Below is a small trained network, with its code and all its weights. Each question gives an input and a target symbol and asks what happens when units are switched off, that is, made to give their printed mean instead of their output.

import numpy as np


def w(rows, s, z=0):
    codes = np.array(rows[::2]) - 128.0
    scale = np.full(codes.shape[1], s)
    scale[-1] = z or s
    return codes * scale


def softmax(a):
    e = np.exp(a - a.max(-1, keepdims=True))
    return e / e.sum(-1, keepdims=True)


def log_softmax(a):
    a = a - a.max(-1, keepdims=True)
    return a - np.log(np.exp(a).sum(-1, keepdims=True))


def net(x, mask):
    ids = ['ΔΠΣΩαβζλμτ'.index(c) for c in x.split()]
    T = len(ids)
    res = E[ids] + P[:T]
    u = 0
    for l in range(3):
        r = res
        for j in range(3):
            rows = slice(3 * j, 3 * j + 3)
            q, k, v = (r @ M[l][rows].T for M in (Q, K, V))
            z = softmax(np.where(np.tri(T) > 0, q @ k.T / 3**0.5, -1e9)) @ v
            o = O[l][rows]
            res = res + np.where(mask[u + j], z, o[:, -1]) @ o[:, :-1]
        u += 3
    return log_softmax(res[-1] @ U[:, :-1].T + U[:, -1])


Q, K, V, O = {}, {}, {}, {}
E = w([
[126,214,178,112,152,135,7,194,95,153,155],'Δ',
[148,170,57,169,88,143,64,136,115,7,144],'Π',
[113,144,122,209,118,67,145,165,70,146,225],'Σ',
[46,80,78,138,240,101,96,169,128,87,170],'Ω',
[153,54,132,82,103,75,136,169,102,78,103],'α',
[165,90,73,186,73,186,94,79,75,204,120],'β',
[131,207,37,64,178,125,121,120,58,147,137],'ζ',
[71,182,127,149,173,171,85,84,204,96,49],'λ',
[132,143,71,117,119,184,154,201,225,158,149],'μ',
[219,125,115,184,167,33,70,99,194,132,109],'τ',
],0.015)
P = w([
[228,133,125,189,151,193,136,206,62,122,67],'0',
[177,127,104,179,133,150,138,167,101,118,76],'1',
[168,147,106,175,132,168,134,145,104,103,120],'2',
[124,125,79,168,106,105,146,178,118,123,83],'3',
[129,155,111,143,132,188,130,106,149,92,187],'4',
[69,130,67,164,76,69,146,154,144,131,83],'5',
[78,152,114,91,116,208,115,46,189,73,254],'6',
[3,128,38,157,38,9,138,140,184,140,80],'7',
],0.0092)
Q[0] = w([
[140,200,70,92,181,133,135,94,103,148,144],'L0H1',
[136,127,87,195,142,130,88,166,132,109,118],'L0H1',
[119,112,71,123,78,93,150,149,117,108,80],'L0H1',
[133,117,114,156,96,111,100,152,148,127,114],'L0H2',
[113,137,5,138,163,122,125,161,143,111,122],'L0H2',
[69,116,122,103,156,122,145,111,124,164,138],'L0H2',
[39,168,138,138,187,109,83,172,158,144,70],'L0H3',
[65,48,92,134,166,39,201,155,148,125,152],'L0H3',
[92,144,48,111,39,198,168,142,151,77,72],'L0H3',
],0.016)
K[0] = w([
[165,169,91,60,167,98,145,118,79,151,81],'L0H1',
[95,120,137,72,110,90,144,102,153,129,147],'L0H1',
[108,138,143,148,123,97,121,110,151,186,120],'L0H1',
[134,137,110,123,136,149,137,111,161,118,125],'L0H2',
[75,122,50,129,82,78,154,100,159,130,123],'L0H2',
[118,132,126,154,95,102,104,136,96,146,93],'L0H2',
[25,185,160,110,178,106,118,128,165,162,74],'L0H3',
[75,60,144,89,143,66,249,96,143,143,154],'L0H3',
[103,123,61,107,78,184,154,187,134,72,91],'L0H3',
],0.017)
V[0] = w([
[143,143,146,255,139,148,111,220,137,162,120],'L0H1',
[179,138,172,85,103,108,94,99,120,95,178],'L0H1',
[87,150,103,146,142,150,143,90,122,129,168],'L0H1',
[122,181,138,86,88,111,113,131,135,164,127],'L0H2',
[139,133,138,78,169,125,57,127,69,152,180],'L0H2',
[156,191,101,150,150,102,147,109,61,128,53],'L0H2',
[141,126,125,72,83,153,81,67,160,120,211],'L0H3',
[178,139,105,116,142,93,85,110,143,149,111],'L0H3',
[92,127,131,102,109,159,73,101,176,145,153],'L0H3',
],0.0072)
O[0] = w([
[139,109,169,249,98,179,40,138,161,151,163,255],'L0H1',
[104,109,71,1,110,79,63,106,178,189,132,61],'L0H1',
[137,192,70,166,140,124,143,126,78,156,109,131],'L0H1',
[136,106,122,66,109,167,162,101,162,170,107,92],'L0H2',
[149,130,20,44,190,95,172,143,72,101,133,87],'L0H2',
[90,165,91,62,92,111,59,80,85,188,125,178],'L0H2',
[75,108,127,182,59,54,108,167,167,163,21,77],'L0H3',
[129,140,119,176,130,157,199,167,127,94,117,149],'L0H3',
[106,134,135,170,136,109,63,149,91,180,65,106],'L0H3',
],0.0061,0.0065)
Q[1] = w([
[125,35,119,147,88,103,177,110,91,152,167],'L1H1',
[120,109,92,177,130,180,150,38,113,134,87],'L1H1',
[135,158,108,136,97,97,112,172,73,162,158],'L1H1',
[192,146,95,183,81,123,73,183,137,66,135],'L1H2',
[132,81,167,111,136,135,171,141,159,222,114],'L1H2',
[168,148,165,130,101,49,92,124,78,118,86],'L1H2',
[41,121,148,101,248,130,117,108,143,104,95],'L1H3',
[117,129,157,115,145,104,113,144,36,153,204],'L1H3',
[161,186,168,62,133,189,165,75,153,194,114],'L1H3',
],0.017)
K[1] = w([
[193,48,103,126,109,131,148,100,112,145,185],'L1H1',
[149,100,89,157,106,159,148,96,100,163,38],'L1H1',
[102,154,83,152,84,110,141,125,102,138,188],'L1H1',
[59,91,130,155,92,65,126,145,150,153,95],'L1H2',
[186,112,146,124,159,221,134,123,159,139,170],'L1H2',
[127,124,83,81,127,114,74,133,144,177,144],'L1H2',
[76,169,133,119,244,142,133,118,129,69,138],'L1H3',
[149,141,157,115,134,82,102,136,8,166,159],'L1H3',
[144,164,128,103,148,217,149,96,132,192,104],'L1H3',
],0.017)
V[1] = w([
[77,106,154,95,109,111,144,67,156,90,168],'L1H1',
[147,111,146,154,139,86,123,187,80,162,65],'L1H1',
[100,173,135,152,134,132,132,91,138,158,195],'L1H1',
[195,119,142,84,176,119,106,157,151,253,132],'L1H2',
[76,83,190,96,79,154,121,180,40,123,147],'L1H2',
[159,75,178,131,143,56,130,99,106,96,74],'L1H2',
[208,172,136,112,128,86,131,193,76,119,133],'L1H3',
[189,143,139,193,143,125,145,152,157,119,148],'L1H3',
[82,109,74,125,137,139,161,136,171,57,160],'L1H3',
],0.0074)
O[1] = w([
[67,142,61,187,145,178,163,84,136,101,86,19],'L1H1',
[111,173,172,56,105,148,61,123,99,133,211,121],'L1H1',
[66,103,106,156,58,110,171,129,93,75,96,185],'L1H1',
[171,156,255,145,168,102,202,63,87,110,158,22],'L1H2',
[86,104,167,118,12,144,140,193,80,65,130,89],'L1H2',
[48,11,141,69,107,147,152,67,157,126,151,44],'L1H2',
[97,122,140,112,87,180,92,23,249,96,113,141],'L1H3',
[120,156,102,30,151,120,130,62,114,173,106,254],'L1H3',
[173,153,164,140,72,104,120,140,96,221,111,163],'L1H3',
],0.0062,0.0073)
Q[2] = w([
[137,160,111,239,63,62,110,109,120,169,183],'L2H1',
[154,144,164,93,100,90,167,106,112,155,27],'L2H1',
[183,125,97,174,114,141,149,62,114,89,102],'L2H1',
[144,110,118,144,105,106,164,196,11,125,76],'L2H2',
[173,200,132,230,116,170,72,151,193,115,57],'L2H2',
[132,90,15,153,139,78,153,102,130,76,136],'L2H2',
[103,190,120,161,113,122,136,204,94,156,117],'L2H3',
[54,152,125,158,150,114,56,68,55,29,146],'L2H3',
[157,101,106,145,150,81,129,56,165,106,82],'L2H3',
],0.013)
K[2] = w([
[146,99,111,199,80,46,153,165,134,180,43],'L2H1',
[123,183,184,31,114,233,114,77,189,133,89],'L2H1',
[89,107,55,117,108,137,107,69,134,230,115],'L2H1',
[101,117,59,80,106,136,189,174,8,96,182],'L2H2',
[104,131,117,167,55,59,161,130,159,206,35],'L2H2',
[173,110,27,129,192,114,153,145,158,112,94],'L2H2',
[80,186,110,175,134,89,172,158,115,119,54],'L2H3',
[13,186,103,97,125,90,12,81,60,87,165],'L2H3',
[143,116,116,130,181,144,117,2,175,70,100],'L2H3',
],0.011)
V[2] = w([
[104,65,90,143,108,96,166,80,50,222,194],'L2H1',
[167,173,153,156,57,187,176,49,127,50,159],'L2H1',
[209,33,109,136,132,136,92,124,53,215,1],'L2H1',
[186,84,117,88,56,32,152,121,166,52,211],'L2H2',
[163,134,90,129,49,202,178,175,149,160,224],'L2H2',
[171,144,146,129,153,84,167,156,186,198,118],'L2H2',
[54,69,67,68,126,172,109,74,164,166,214],'L2H3',
[64,182,189,16,123,100,106,142,229,89,103],'L2H3',
[208,47,182,156,182,93,145,77,167,124,122],'L2H3',
],0.0058)
O[2] = w([
[135,92,155,224,81,134,165,67,2,147,166,68],'L2H1',
[67,157,96,164,14,77,164,104,200,200,85,93],'L2H1',
[199,63,142,78,177,208,59,111,1,235,42,174],'L2H1',
[187,62,73,134,133,65,62,88,130,178,203,20],'L2H2',
[203,96,71,166,14,75,191,182,61,150,128,187],'L2H2',
[185,119,152,91,201,161,174,138,211,216,120,125],'L2H2',
[214,162,106,149,78,164,234,195,157,165,100,46],'L2H3',
[142,173,212,117,157,128,35,227,89,217,117,17],'L2H3',
[62,161,95,150,67,148,107,147,40,39,141,3],'L2H3',
],0.006,0.0055)
U = w([
[112,178,191,110,119,109,82,161,86,169,196,117],'Δ',
[128,119,30,124,114,141,51,160,156,151,158,22],'Π',
[102,164,145,203,117,100,167,119,142,130,203,115],'Σ',
[145,83,105,145,222,146,154,198,67,57,223,109],'Ω',
[114,3,201,21,93,98,188,123,148,85,108,245],'α',
[137,105,143,136,109,185,122,95,46,193,133,123],'β',
[139,194,80,19,149,70,192,103,56,142,131,147],'ζ',
[67,130,159,137,146,197,155,106,137,108,84,138],'λ',
[233,124,199,170,140,155,215,208,170,171,142,130],'μ',
[183,58,175,153,201,78,108,31,194,147,156,129],'τ',
],0.0064,0.011)

Each question gives the input, a string of symbols that net reads in full, and the target symbol t.
The units are the heads (3 rows each of Q, K, V and O). Each row of codes is followed by its name. A weight is (code - 128) times the scale printed after its matrix; where a second scale follows, it is the last column's (O and U).
mask holds one flag per head, layer by layer. A switched-off head (its flag False) gives its mean, the last column of its rows in O, instead of its output. The means were averaged over made-up inputs and are rounded, as every weight is.
A unit's drop is (log p(t) with every unit on - log p(t) with that unit switched off) / (log p(t) with every unit on - log p(t) with every unit switched off).
The circuit of an input: a set's keep is (log p(t) with only the set's units on - log p(t) with every unit switched off) / (log p(t) with every unit on - log p(t) with every unit switched off). Starting from all 9 units, units are removed one at a time, each time the one whose removal leaves the highest keep (on an exact tie, the one counted first), for as long as the keep stays at least 0.8.
circuit, biggest first: the units of the circuit, biggest drop first
unit that matters most: the unit with the biggest drop
heads that matter: for each layer, one digit per head in row order, 1 if its drop is at least 0.15 and else 0, layers parted by /
drop when u is switched off: that unit's drop, to one decimal
input Ω ζ Π Π μ μ Π, target μ: circuit, biggest first	L2H2; L2H3
input Ω Π β Σ β Ω β, target Ω: heads that matter	000 / 001 / 100
input λ ζ Ω Π Ω, target Π: circuit, biggest first	L1H2
input Ω Σ λ Π λ, target Π: circuit, biggest first	L1H2; L0H3
input λ λ Ω λ Π Σ, target Σ: heads that matter	000 / 100 / 100
input ζ λ μ μ λ, target μ: circuit, biggest first	L2H2; L1H3
input λ Π λ, target Π: heads that matter	001 / 011 / 100
input Ω λ τ τ β Π β, target Π: heads that matter	011 / 010 / 000
input β Π Π Π β, target Π: heads that matter	000 / 010 / 000
input Π Δ Π, target Δ: circuit, biggest first	L1H2; L2H3; L1H1; L1H3
input Ω Π Ω, target Π: heads that matter	011 / 011 / 000
input α Π Ω ζ Π Π α, target Π: circuit, biggest first	L1H2; L2H2
input μ Δ τ ζ Ω Π, target Π: heads that matter	000 / 010 / 000
input τ Π τ, target Π: heads that matter	001 / 010 / 001
input τ μ τ, target μ: circuit, biggest first	L0H3; L0H2; L2H2
input ζ β μ λ τ Π τ, target Π: circuit, biggest first	L1H2; L2H3
input Π Π Δ Π Σ Σ Π, target Σ: circuit, biggest first	L2H1; L0H3
input μ τ μ, target τ: heads that matter	000 / 010 / 010
input λ β Π Δ ζ μ, target μ: heads that matter	000 / 000 / 010
input Ω Σ τ α τ α τ, target α: circuit, biggest first	L1H2
input Ω Σ Σ Π Σ, target Π: unit that matters most	L1H3
input μ ζ τ β Π λ Π, target λ: circuit, biggest first	L2H2; L1H1
input Π β Π, target β: heads that matter	000 / 000 / 100
input α Ω μ τ μ, target τ: circuit, biggest first	L1H2; L2H2; L0H2
input ζ μ μ ζ μ, target ζ: heads that matter	110 / 011 / 001
input μ Δ Π, target Π: heads that matter	001 / 010 / 000
input α μ μ λ α, target μ: unit that matters most	L1H3
input Π λ Π, target λ: heads that matter	000 / 000 / 010
input Π τ β λ λ Ω, target Ω: heads that matter	000 / 000 / 100
input ζ Π Σ Π λ β μ β, target β: drop when L2H1 is switched off	1.0
